[[134 142 130 128]
 [143 142 155 146]
 [129 117 116 148]
 [118 112 136 142]]
=>
[[143 142 155 146]
 [118 112 136 142]
 [134 142 130 128]
 [129 117 116 148]]

[[141 148 122 123 120 142 157 135 124 113 130 133 142 128 122]
 [140 146 125 123 120 143 156 132 123 115 129 133 139 127 121]]
=>
[[140 146 125 123 120 143 156 132 123 115 129 133 139 127 121]
 [141 148 122 123 120 142 157 135 124 113 130 133 142 128 122]]

[[134 141 122]
 [137 124 145]
 [115 146 118]
 [120 123 128]
 [149 149 110]
 [125 126 111]
 [116 141 119]
 [126 149 138]
 [112 136 127]
 [113 112 140]]
=>
[[137 124 145]
 [113 112 140]
 [126 149 138]
 [120 123 128]
 [112 136 127]
 [134 141 122]
 [116 141 119]
 [115 146 118]
 [125 126 111]
 [149 149 110]]

[[126 123 109 126 132 141]
 [137 127 149 137 121 122]
 [150 124 133 150 138 119]
 [145 121 130 145 153 130]
 [108 138 139 108 127 125]]
=>
[[137 127 149 137 121 122]
 [108 138 139 108 127 125]
 [150 124 133 150 138 119]
 [145 121 130 145 153 130]
 [126 123 109 126 132 141]]

[[127 128 137 120 146 120 120]
 [138 123 119 131 106 143 135]
 [135 125 120 131 110 139 134]
 [135 138 126 114 118 118 141]]
=>
[[127 128 137 120 146 120 120]
 [135 138 126 114 118 118 141]
 [135 125 120 131 110 139 134]
 [138 123 119 131 106 143 135]]

[[121 137 136 124 107 112 122 135 134 143 123 140 123 137 143 139]
 [118 141 140 121 127 127 118 139 130 132 119 131 120 140 131 144]
 [137 121 122 134 132 131 137 122 128 128 136 128 136 122 128 120]
 [134 125 125 132 140 137 133 126 126 123 133 124 133 125 123 124]
 [143 116 118 138 151 146 142 118 123 116 140 119 140 117 117 114]
 [127 132 132 127 126 127 127 131 130 132 127 131 127 132 132 133]]
=>
[[118 141 140 121 127 127 118 139 130 132 119 131 120 140 131 144]
 [121 137 136 124 107 112 122 135 134 143 123 140 123 137 143 139]
 [127 132 132 127 126 127 127 131 130 132 127 131 127 132 132 133]
 [134 125 125 132 140 137 133 126 126 123 133 124 133 125 123 124]
 [137 121 122 134 132 131 137 122 128 128 136 128 136 122 128 120]
 [143 116 118 138 151 146 142 118 123 116 140 119 140 117 117 114]]

[[125 115 104]
 [149 153 139]
 [126 105 149]
 [119 117 148]
 [155 122 142]
 [122 148 128]
 [152 141 155]
 [155 120 115]]
=>
[[152 141 155]
 [126 105 149]
 [119 117 148]
 [155 122 142]
 [149 153 139]
 [122 148 128]
 [155 120 115]
 [125 115 104]]
---
[[117 107]
 [150 102]]
=>
[107 150]

[[128 128 129 129 127]
 [130 146 153 110 137]
 [129 127 140 131 135]
 [127 128 114 126 118]]
=>
[127 110 140 128]

[[152 111 112]
 [130 131 128]
 [148 121 110]
 [131 113 124]]
=>
[112 131 148]

[[117 126 145 149]
 [148 134 109 104]
 [118 125 146 150]
 [116 125 146 151]
 [138 128 113 117]]
=>
[149 109 125 116]

[[113 120 147 133 154]
 [139 151 108 100  99]]
=>
[154 100]

[[117 117 150 146]
 [148 147 111 110]
 [144 146 109 108]
 [105 108 158 152]
 [119 114 143 141]]
=>
[146 111 146 105]

[[113 146 147 119]
 [144 105 110 128]
 [137 113 132 101]
 [127 148 117 105]
 [139 134 102 113]]
=>
[119 110 113 127]
